Below is a small trained network, with its code and all its weights. Each question gives an input and a class and asks what happens when units are switched off, that is, made to give their printed mean instead of their output.

import numpy as np


def w(rows, s, z=0):
    codes = np.array(rows[::2]) - 128.0
    scale = np.full(codes.shape[1], s)
    scale[-1] = z or s
    return codes * scale


def f(y):
    return np.maximum(y, 0)


def log_softmax(a):
    a = a - a.max(-1, keepdims=True)
    return a - np.log(np.exp(a).sum(-1, keepdims=True))


def net(x, mask):
    res = np.array(x, float).reshape(1, 6) / 4 @ E
    y = f(res @ A[0][:, :-1].T + A[0][:, -1])
    res = res + np.where(mask, y, B[0][:, -1]) @ B[0][:, :-1]
    return log_softmax(res[-1] @ U[:, :-1].T + U[:, -1])


A, B = {}, {}
E = w([
[91,236,106,80,180],'x0',
[187,140,255,133,208],'x1',
[167,187,146,155,54],'x2',
[46,113,204,85,16],'x3',
[208,106,133,50,90],'x4',
[141,101,189,213,158],'x5',
],0.0095)
A[0] = w([
[194,125,201,43,70,121],'neuron 1',
[155,224,216,124,196,200],'neuron 2',
[107,147,166,63,80,230],'neuron 3',
[112,112,151,182,194,94],'neuron 4',
[178,135,110,131,134,134],'neuron 5',
[98,84,160,105,206,249],'neuron 6',
[109,153,153,164,123,47],'neuron 7',
[123,34,114,152,61,47],'neuron 8',
[163,178,143,165,212,104],'neuron 9',
[124,76,172,83,172,152],'neuron 10',
[197,126,104,189,133,44],'neuron 11',
[92,135,195,78,145,84],'neuron 12',
[170,97,123,115,211,213],'neuron 13',
[103,118,150,153,129,4],'neuron 14',
[179,135,187,52,88,163],'neuron 15',
[30,174,118,61,118,138],'neuron 16',
[162,171,9,34,157,100],'neuron 17',
[171,104,117,134,221,156],'neuron 18',
[165,152,141,201,126,17],'neuron 19',
[166,125,101,173,128,27],'neuron 20',
[152,211,85,62,141,70],'neuron 21',
],0.012,0.0047)
B[0] = w([
[210,65,126,173,224,216],'neuron 1',
[145,172,243,183,55,252],'neuron 2',
[84,39,135,162,185,207],'neuron 3',
[121,122,196,76,85,185],'neuron 4',
[129,105,103,161,144,168],'neuron 5',
[98,53,160,104,171,206],'neuron 6',
[148,165,117,65,108,143],'neuron 7',
[117,128,191,178,23,192],'neuron 8',
[188,137,194,117,30,217],'neuron 9',
[100,78,144,121,182,180],'neuron 10',
[68,128,114,146,227,177],'neuron 11',
[76,85,173,176,221,172],'neuron 12',
[194,42,137,148,129,220],'neuron 13',
[139,115,99,119,82,136],'neuron 14',
[190,62,130,199,212,205],'neuron 15',
[57,142,66,76,213,205],'neuron 16',
[168,141,2,161,85,241],'neuron 17',
[200,47,161,166,126,219],'neuron 18',
[120,192,119,126,155,161],'neuron 19',
[96,126,122,183,195,153],'neuron 20',
[120,163,71,185,114,195],'neuron 21',
],0.0094,0.013)
U = w([
[88,161,158,184,188,108],'0',
[26,99,167,103,134,255],'1',
[158,165,125,178,54,91],'2',
[177,155,143,38,141,22],'3',
[127,118,23,130,184,177],'4',
[127,135,166,99,81,25],'5',
[180,73,185,172,144,167],'6',
[152,249,210,115,111,74],'7',
],0.011,0.0059)

Each question gives the input, the list of numbers given to net, and the class t.
The units are the neurons (one row each of A and B). Each row of codes is followed by its name. A weight is (code - 128) times the scale printed after its matrix; where a second scale follows, it is the last column's (A, B and U).
mask holds one flag per neuron, in row order. A switched-off neuron (its flag False) gives its mean, the last column of its row in B, instead of its output. The means were averaged over made-up inputs and are rounded, as every weight is.
A unit's drop is (log p(t) with every unit on - log p(t) with that unit switched off) / (log p(t) with every unit on - log p(t) with every unit switched off).
The circuit of an input: a set's keep is (log p(t) with only the set's units on - log p(t) with every unit switched off) / (log p(t) with every unit on - log p(t) with every unit switched off). Starting from the 12 units with the biggest drops (on a tie, the unit counted first), units are removed one at a time, each time the one whose removal leaves the highest keep (on an exact tie, the one counted first), for as long as the keep stays at least 0.8.
units of the circuit, in order: the units of the circuit, biggest drop first
k most important neurons: the k neurons with the biggest drops, biggest first
drop of u: that unit's drop, to one decimal
input [7,3,1,-1,-1,-4], class 2: units of the circuit, in order : [neuron 2; neuron 17; neuron 21]
input [0,-3,-7,-1,-6,2], class 1: units of the circuit, in order : [neuron 1; neuron 15; neuron 17]
input [-4,-4,-1,-3,-2,-6], class 4: units of the circuit, in order : [neuron 2]
input [-2,-3,-4,-2,0,0], class 4: 2 most important neurons : [neuron 2; neuron 9]
input [0,-7,8,8,1,2], class 1: 3 most important neurons : [neuron 16; neuron 18; neuron 13]
input [-2,-8,0,-2,4,0], class 2: 3 most important neurons : [neuron 8; neuron 16; neuron 1]
input [-8,-3,5,-5,-1,-7], class 2: 2 most important neurons : [neuron 8; neuron 16]
input [6,6,1,-2,-4,-7], class 2: drop of neuron 17 : 0.3
input [-5,-6,0,-2,0,3], class 2: drop of neuron 15 : 0.1
input [7,-5,-2,4,-8,6], class 1: drop of neuron 2 : 0.0
input [-5,-8,7,-3,-4,7], class 0: drop of neuron 9 : 0.2
